Below is a small trained network, with its code and all its weights. Each question gives an input and a class and asks what happens when units are switched off, that is, made to give their printed mean instead of their output.

import numpy as np


def w(rows, s, z=0):
    codes = np.array(rows[::2]) - 128.0
    scale = np.full(codes.shape[1], s)
    scale[-1] = z or s
    return codes * scale


def f(y):
    return np.maximum(y, 0)


def log_softmax(a):
    a = a - a.max(-1, keepdims=True)
    return a - np.log(np.exp(a).sum(-1, keepdims=True))


def net(x, mask):
    res = np.array(x, float).reshape(1, 7) / 4 @ E
    y = f(res @ A[0][:, :-1].T + A[0][:, -1])
    res = res + np.where(mask, y, B[0][:, -1]) @ B[0][:, :-1]
    return log_softmax(res[-1] @ U[:, :-1].T + U[:, -1])


A, B = {}, {}
E = w([
[129,178,47,2,126,82,144,115,44,171,65],'x0',
[223,140,82,188,218,151,74,200,17,142,167],'x1',
[34,16,98,143,160,232,142,54,44,110,110],'x2',
[127,129,129,129,128,128,128,130,128,126,128],'x3',
[128,125,131,129,126,128,131,132,127,128,123],'x4',
[124,129,127,131,129,126,129,131,125,126,125],'x5',
[54,166,118,55,149,220,97,227,161,95,195],'x6',
],0.0054)
A[0] = w([
[98,120,138,113,98,128,130,101,153,133,119,50],'neuron 1',
[66,109,134,94,85,122,142,76,177,126,115,64],'neuron 2',
[68,139,114,85,148,198,115,195,137,127,151,2],'neuron 3',
[113,105,175,246,137,180,137,132,181,120,156,28],'neuron 4',
[180,110,113,167,165,153,119,170,32,125,145,85],'neuron 5',
[110,132,132,107,138,156,132,139,131,130,132,16],'neuron 6',
[124,118,140,153,113,138,133,128,144,130,140,68],'neuron 7',
[164,103,127,204,117,82,135,34,85,142,71,23],'neuron 8',
[77,86,115,140,134,174,138,89,81,126,119,49],'neuron 9',
[167,167,139,121,127,68,137,164,171,123,118,18],'neuron 10',
[152,135,109,159,145,146,120,150,69,139,150,53],'neuron 11',
[97,135,124,110,131,165,124,169,129,124,141,32],'neuron 12',
[65,85,127,142,151,176,133,75,67,119,110,3],'neuron 13',
[131,144,133,129,121,119,125,145,141,136,123,14],'neuron 14',
[96,106,142,95,96,132,137,87,169,123,106,112],'neuron 15',
[127,152,105,13,129,112,144,103,37,141,92,52],'neuron 16',
],0.013,0.00099)
B[0] = w([
[108,155,127,139,162,143,130,114,126,136,113,170],'neuron 1',
[97,183,140,159,182,145,129,90,143,128,104,212],'neuron 2',
[151,94,154,66,129,135,175,89,80,112,179,208],'neuron 3',
[121,31,74,148,109,116,88,141,126,136,68,235],'neuron 4',
[66,200,142,153,178,140,139,86,159,126,90,245],'neuron 5',
[145,123,138,123,124,133,146,125,103,126,150,149],'neuron 6',
[132,105,120,141,135,121,116,127,116,131,108,151],'neuron 7',
[133,87,157,42,129,170,172,103,81,98,206,254],'neuron 8',
[162,177,133,120,91,97,120,189,157,144,144,199],'neuron 9',
[156,180,121,124,90,116,120,186,131,144,152,207],'neuron 10',
[95,166,138,146,155,130,140,89,149,131,101,198],'neuron 11',
[140,110,150,105,117,140,150,95,112,118,155,169],'neuron 12',
[180,191,122,128,85,88,109,191,146,146,149,212],'neuron 13',
[142,145,125,139,114,122,124,132,114,144,140,146],'neuron 14',
[97,172,129,153,178,135,134,110,121,121,112,194],'neuron 15',
[120,8,99,190,111,129,82,141,148,122,82,248],'neuron 16',
],0.017,0.0092)
U = w([
[68,204,142,174,208,138,138,79,151,135,85,145],'0',
[126,2,56,175,97,118,76,141,126,133,69,70],'1',
[153,88,172,43,119,150,186,98,68,101,204,52],'2',
[191,216,118,128,54,75,107,223,156,180,157,255],'3',
],0.0086,0.0008)

Each question gives the input, the list of numbers given to net, and the class t.
The units are the neurons (one row each of A and B). Each row of codes is followed by its name. A weight is (code - 128) times the scale printed after its matrix; where a second scale follows, it is the last column's (A, B and U).
mask holds one flag per neuron, in row order. A switched-off neuron (its flag False) gives its mean, the last column of its row in B, instead of its output. The means were averaged over made-up inputs and are rounded, as every weight is.
A unit's drop is (log p(t) with every unit on - log p(t) with that unit switched off) / (log p(t) with every unit on - log p(t) with every unit switched off).
The circuit of an input: a set's keep is (log p(t) with only the set's units on - log p(t) with every unit switched off) / (log p(t) with every unit on - log p(t) with every unit switched off). Starting from the 12 units with the biggest drops (on a tie, the unit counted first), units are removed one at a time, each time the one whose removal leaves the highest keep (on an exact tie, the one counted first), for as long as the keep stays at least 0.8.
units of the circuit, in order: the units of the circuit, biggest drop first
most important unit: the unit with the biggest drop
k most important neurons: the k neurons with the biggest drops, biggest first
drop of u: that unit's drop, to one decimal
input [7,-4,4,-2,-8,-4,-1], class 1: most important unit	neuron 16
input [-4,-2,-6,-8,-1,4,-7], class 2: 4 most important neurons	(neuron 8; neuron 13; neuron 16; neuron 9)
input [8,4,7,0,5,-7,7], class 1: 3 most important neurons	(neuron 16; neuron 8; neuron 10)
input [-8,5,-7,-4,-6,4,-8], class 1: 2 most important neurons	(neuron 4; neuron 3)
input [1,7,-6,-8,3,1,-5], class 0: 2 most important neurons	(neuron 5; neuron 13)
input [0,-1,1,6,-4,2,2], class 2: units of the circuit, in order	(neuron 5; neuron 16)
input [5,5,-3,6,0,4,-7], class 2: 2 most important neurons	(neuron 8; neuron 4)
input [7,6,3,3,-8,4,5], class 1: 3 most important neurons	(neuron 16; neuron 2; neuron 15)
input [6,0,-2,0,1,-2,7], class 2: 3 most important neurons	(neuron 3; neuron 4; neuron 12)
input [-5,8,8,5,-6,1,1], class 0: 2 most important neurons	(neuron 5; neuron 11)
input [-7,6,-2,-4,8,5,-8], class 2: 2 most important neurons	(neuron 8; neuron 16)
input [-1,1,3,-2,4,3,4], class 2: 4 most important neurons	(neuron 3; neuron 10; neuron 16; neuron 12)
input [-5,7,5,-7,-1,5,-2], class 0: 3 most important neurons	(neuron 5; neuron 16; neuron 11)
input [7,7,8,1,6,-2,7], class 3: units of the circuit, in order	(neuron 13)
input [-7,8,-8,8,-5,6,-6], class 0: 2 most important neurons	(neuron 5; neuron 16)
input [-8,8,5,8,-6,-2,-4], class 0: drop of neuron 11	2.5
input [-5,-1,6,-6,-8,-4,0], class 3: drop of neuron 16	0.6
input [3,-3,2,-2,0,2,-7], class 2: drop of neuron 12	0.0
